Moves between points:
q363: λ>q654, δ>q894, ρ>q335, β>q367
q334: λ>q460, δ>q654, ρ>q191, β>q363
q810: λ>q260, δ>q27, ρ>q353, β>q587
q259: λ>q335, δ>q816, ρ>q894, β>q541
q167: λ>q511, δ>q35, ρ>q579, β>q460
q27: λ>q487, δ>q212, ρ>q751, β>q922
q654: λ>q573, δ>q972, ρ>q94, β>q894
q98: λ>q259, δ>q541, ρ>q367, β>q485
q35: λ>q629, δ>q762, ρ>q516, β>q573
q307: λ>q838, δ>q259, ρ>q363, β>q98
q838: λ>q191, δ>q335, ρ>q654, β>q259
q511: λ>q72, δ>q629, ρ>q587, β>q35
q66: λ>q751, δ>q810, ρ>q212, β>q397
q751: λ>q812, δ>q260, ρ>q485, β>q810
q514: λ>q307, δ>q98, ρ>q963, β>q487
q817: λ>q516, δ>q167, ρ>q762, β>q94
q573: λ>q762, δ>q132, ρ>q167, β>q972
q963: λ>q363, δ>q367, ρ>q259, β>q812
q487: λ>q98, δ>q485, ρ>q812, β>q212
q335: λ>q94, δ>q334, ρ>q972, β>q816
q587: λ>q27, δ>q922, ρ>q66, β>q516
q132: λ>q579, δ>q817, ρ>q35, β>q191
q94: λ>q167, δ>q460, ρ>q132, β>q334
q367: λ>q894, δ>q307, ρ>q816, β>q514
q812: λ>q367, δ>q514, ρ>q541, β>q260
q397: λ>q810, δ>q587, ρ>q72, β>q579
q260: λ>q514, δ>q487, ρ>q30, β>q27
q972: λ>q132, δ>q191, ρ>q460, β>q838
q816: λ>q334, δ>q363, ρ>q838, β>q963
q541: λ>q816, δ>q963, ρ>q307, β>q30
q212: λ>q485, δ>q353, ρ>q260, β>q72
q762: λ>q397, δ>q579, ρ>q511, β>q132
q894: λ>q972, δ>q838, ρ>q334, β>q307
q516: λ>q922, δ>q511, ρ>q397, β>q167
q922: λ>q212, δ>q72, ρ>q810, β>q511
q191: λ>q817, δ>q94, ρ>q573, β>q335
q72: λ>q353, δ>q66, ρ>q27, β>q629
q30: λ>q963, δ>q812, ρ>q98, β>q751
q353: λ>q30, δ>q751, ρ>q487, β>q66
q579: λ>q587, δ>q516, ρ>q629, β>q817
q460: λ>q35, δ>q573, ρ>q817, β>q654
q629: λ>q66, δ>q397, ρ>q922, β>q762
q485: λ>q541, δ>q30, ρ>q514, β>q353

In the rows, 146 stands for zero.

The rows follow the links: the fewer symbols apart two points are, the more alike their rows tend to be.

Each row is also shifted at random along 8 hidden directions that mean nothing.

Some points, each with a row of numbers:
q485:  140   138   149   164   168   114   134   105   170   133   174   180   157   111   150   165   124   160   106   121   136   157   170   203   170   116   163   138   146   158   156   188   140   127   131   208   183   106   186   125   169   202   144   143   155   132   164   142   170    96   148   161   154   163   118   141   176   136   180   144   203   237    86   133   132
q972:  144   135   145   133   114   159   135   157   129   151   143   126   134   163   135   153   149   125   167   161   121   142   143   119   113   148   144   147   173   175   138   136   146   160   180    91   114   134   134   149   130   135   170   134   132   141   149   130   112   162   154   146   128   163   168   175   125   133   136   133   128   108   103   174   158
q541:  145   166   157   169   144   137   134   134   149   151   194    89   154    85   179   190   176    91   178   109   172   170   146   174   152   120   127   114   166   146   101   170   139   139   172   218   171   110   198   158   141   193   176   176   147   121   119   145   136   137   157   155   143   149   113   151   166   141   177   106   146    77   136   126   139
q922:  155   133   144   137   187   174   206   166   189   137   103   251   188   104   130   156    97   110   131   158   197   162   129   189   176   142   121   186    99   194   196   164   127   168   135   137   163   135    93   114   135   187   101   133   213   152   191   195   169   110   150   161   148   129   115   129   139   215    90   150   204   172   136   136   215
q191:  131   135   139   128   112   136   160   124   189   165   109   228   162   114   133    70    82   168   144   152   105   153   183   195   122   128   154   188   128   179   149   166   151   168    85   203   124   174   123   140   115   198   129   143   139   125   173   172   134   104   148   159   144   135   142   129   121   132   116   135   229   159   115   178   187
q816:  149   153   151   165   123   138   127   143   123   180   143   156   139   169   165    96   131   150   159   135   142   119   161   141   124   158   178   143   148   164   156   154   145   178   167   147   128   150   161   154   132   154   143   153   131   139   126   154   131   135   124   161   124   130   162   134   126   158   176   152   143    76   162   156   174
q629:  157   153   151   132   165   138   160   143   132   156   123   135   123   168   162   153   160   166   138   157   176   165   145   148   169   161   128   152   133   126   158   131   141   151   133   143   151   134   127   151   158   114   111   152   152   149   128   133   155   164   124   146   161   142   144   136   148   166   175   126   133   165   194   124   128
q307:  133   170   124   151   127   117   155   186   182   135   162   259   204   140    97   130   119   148   131   129    73   103   121   119   123   147   159   114    93   155   150   162   167   121   103   152   145   201   140   158   134   204   164   161   131   121   159   190   139   106   150   130   129   163   140   150   147   158   -21   211   117   197    41   171   207
q98:  138   158   140   168   146   124   118   150   162   143   183   143   172   141   143   162   163   159   131   115   128   128   151   149   150   137   165   113   130   126   134   168   159   120   129   167   166   149   182   158   158   163   150   157   136   145   140   152   152   136   139   136   144   164   144   144   164   142   130   178   131   205   119   136   107
q335:  148   146   144   150   112   177   139   166   112   153   147   112   139   153   147   124   144   131   183   161   137   114   133    89   108   178   161   139   163   135   140   114   163   149   175   114   111   187   142   145   122   106   177   140   122   167   146   153   130   172   164   142   138   108   176   141   126   129   129   178   102    67   206   172   163
q260:  138   131   140   160   175   149   104   149   174   114   129   215   162   154   137    73    95   167    70   158   100   111   160   149   155   138   205   149   138   158   191   162   129   162   124   147   159   169   141   155   170   158   171   133   161   157   183   158   195   124   139   159   148   139   150   133   142   133   130   192   183   212    92   135   129
q963:  144   154   130   165   132   157   103   171   211   153   157   149   221    91   156   138   143   126   133   114   144   138   169   167   151   145   156   137   103   148   136   188   157   166    92   180   159   154   156   200   126   184   126   167   165   131   158   197   151   146   134   143   136   146   148   146   139   164    81   167   163   182   135   133    82
q516:  146   146   149   132   166   199   197   190   167   158   107   169   148    82   165   169   150    59   176   177   233   178   127   167   155   128   110   162   134   187   153   127   133   158   187   136   136   133    94   129   122   131   157   149   202   187   169   159   158   157   155   154   158   112   132   117   128   221   165   123   162    90   186   133   178
q762:  140   161   146   115   141   137   166   165   155   144   135   120   133   152   141   174   189   122   168   156   150   182   129   144   148   126    95   144   148   142   109   127   140   139   143   135   140   143   120   167   142   136   152   163   144   129   116   124   124   171   144   127   149   177   137   165   144   152   125    91   118   109   119   138   144
q817:  121   139   141   116   130   118   148   147   159   168   109   239   123   181   126    97   122   188   113   174    96   138   171   156   123   117   172   155   133   183   165   143   153   142   128   126   118   156   116   134   151   142   149   135   131   156   158   121   141   123   120   149   144   170   166   133   128   156   158   155   170   232    65   171   157
q27:  156   141   134   145   173   158   124   157   153    93   154   157   159   121   137   155   119   130    98   162   108   140   128   112   159   170   163   123   151   126   175   134   145   138   126   155   163   156   139   155   169   136   190   141   155   144   177   150   191   157   169   154   165   130   139   157   162   118    75   180   126   216   108   129   122
q573:  135   132   136   126   123   186   147   189   163   150   125   126   155   153   126   158   169   122   166   172   149   142   134   120   124   137   132   159   147   166   132   127   156   146   161    63   114   158   104   156   124   106   155   130   152   175   164   144   124   182   154   125   137   159   174   159   119   161   121   154   130   139   140   167   120
q367:  151   152   143   168   132   130   115   133   168   184   168   114   185   145   164   167   169   176   152    98   173   141   181   183   156   151   149   146   113   138   136   192   161   160   112   156   162   113   181   172   136   168    74   156   150   130   128   170   128   141   113   142   132   165   155   147   147   167   165   148   162   189   180   138    81

Where do the symbols, taken in turn from left to right, take each start?
Answers are names.
 156   149   139   140   174   138   155   150   146   104   137   186   152   157   125   133   118   161   110   158   112   135   120   119   161   170   145   142   132   120   173   132   139   137   114   151   161   174   128   146   168   147   155   145   150   131   158   156   176   141   155   146   159   137   132   152   159   129    65   170   129   187   123   134   169
ρ δ δ ρ λ β: q30
 168   152   165   133   170   123   136   100   112   146   147   108    99   118   198   174   142   115   132   152   172   202   164   178   171   151   129   135   182   158   159   147   117   176   172   208   166    65   160   153   170   157   161   166   156   109   120   103   160   146   138   187   165   140   119   158   160   142   230    62   157   123   133   110   142
δ δ β ρ δ: q72
 158   149   156   144   179   131   175   109   134   113   158   160   132   101   154   174   117   120   137   145   150   180   133   172   171   142   124   143   165   147   155   150   125   141   151   218   178   116   160   119   164   187   167   151   159   116   153   139   170   117   173   171   165   133    96   152   173   127   145   109   172   136   119   126   197
ρ β β λ ρ: q353
 151   138   146   147   178   123   152   116   151   112   152   181   152   147   130   156   118   164   108   138   126   155   141   166   173   146   144   151   143   144   168   164   133   140   125   167   179   126   155   131   172   181   133   138   158   121   161   146   168   117   152   154   154   162   119   159   167   128   124   142   175   206    95   132   163
δ ρ λ ρ λ: q894
 144   123   143   157   120   206   153   166   123   177   131   167   137   108   162   133   113   114   171   178   180   113   159   123   106   167   189   149   158   181   176   123   168   149   204   109   102   153   129   103   115   101   177   117   152   215   195   160   155   148   162   167   148    79   183   107   117   175   191   209   151   142   218   180   160
δ β δ λ ρ λ λ δ: q587
 155   135   151   135   109   130   152   105   138   171   162    92   149   150   143   205   163   153   189   119   154   183   168   180   139   144   100   169   161   171   116   177   147   164   148   130   143    74   164   144   126   180    88   142   135    96   127   136    84   140   142   147   126   193   144   190   142   135   168    77   172   130   121   167   145
λ ρ β δ δ ρ ρ: q516
 142   141   153   167   174   120   139   134   109   117   176   119   124   230   120   163   178   196   125   132   129   118   120   118   166   138   159   132   165   111   144   142   134   110   171    93   169   147   178   128   186   129   142   129   128   152   125   115   148   145   142   122   137   185   146   162   171   119   175   166   114   155   130   139   144
δ ρ λ β ρ λ: q894
 145   129   155   171   187   179   192   132   138   121   172   173   140    51   157   211   117    87   148   153   202   157   126   168   163   132   150   132   168   162   164   142   141    97   206   192   171   120   165    65   153   163   197   125   182   195   201   151   195   108   198   170   173    95   106   115   179   161   187   179   178   179   167   137   187
ρ λ δ δ δ ρ λ ρ: q94
 153   138   143   154   112   141   135   122   149   188   130   142   165   169   151   100   127   207   164   124   148   127   185   166   133   174   161   181   119   137   152   167   165   178   100   145   130   160   151   156   120   149    67   140   131   135   140   178   119   142   121   146   134   133   173   133   125   145   156   158   177   145   226   168   132
δ β ρ ρ β ρ: q334
 155   143   148   156   115   115   103   108   132   198   149   137   148   186   168   128   136   203   139   115   137   134   203   171   135   167   175   155   135   161   162   187   154   188   129   139   139   100   174   165   142   160    78   145   127   118   123   144   114   132    99   164   126   163   175   150   133   155   202   139   169   187   153   157   111
δ ρ ρ β ρ ρ λ ρ: q516
 127   145   155   130   133   147   210   138   147   172   124   153   124   151   133   145   161   149   197   151   180   171   140   181   139   110   106   184   149   160   111   136   145   131   159   146   129   157   129   105   123   153   121   139   143   158   135   139   112   133   153   129   142   154   134   130   136   156   190   107   180    75   176   167   203
ρ β ρ δ ρ: q516
 136   152   162   180   164   143   131   140   133   157   140   147   124   177   169    56   148   155   144   132   166   115   150   169   150   114   186   155   163   150   143   153   115   169   182   173   154   177   172   143   154   159   157   155   149   164   118   148   156   127   126   151   128   127   141   110   138   150   244   142   175    10   188   129   180
δ λ λ λ δ: q460
 147   160   147   155   126   114   122   138   137   167   161   175   152   155   154   138   135   132   147   124   118   139   158   155   127   142   162   125   149   189   149   175   137   173   164   156   143   113   171   164   141   195   154   161   136   108   123   144   120   118   125   166   119   169   144   164   138   157   139   126   144   114    66   153   184
λ δ β δ λ ρ: q460
 149   165   144   126   169   118   185   158   128   124   124   208   126   191   121   125   138   169   129   164   120   140   107   116   156   158   132   139   126   123   165   116   139   128   126   144   149   185   116   137   164   138   149   155   138   134   131   140   159   140   141   136   156   148   130   141   156   150    82   153   110   145   126   138   212
δ ρ λ ρ δ ρ δ: q541
 134   127   145   136   125   187   170   158   165   172   107   148   149   139   142   108   141   141   181   162   177   144   155   164   128   131   139   193   141   166   136   135   149   161   147   117   113   175   111   131   110   127   120   128   158   179   164   164   127   155   148   136   141   128   165   124   113   163   173   143   187    93   210   169   155
ρ ρ δ β ρ δ: q579
 131   141   146   123   138   169   194   164   210   171    89   169   178   141   131   105   153   146   180   144   191   169   150   200   153   110    95   216   102   166   122   156   136   175   100   134   134   178    91   155   107   164    70   146   180   148   145   185   117   145   132   121   135   158   142   129   115   188   131   102   209    76   193   153   165
δ ρ λ δ ρ δ λ δ: q30
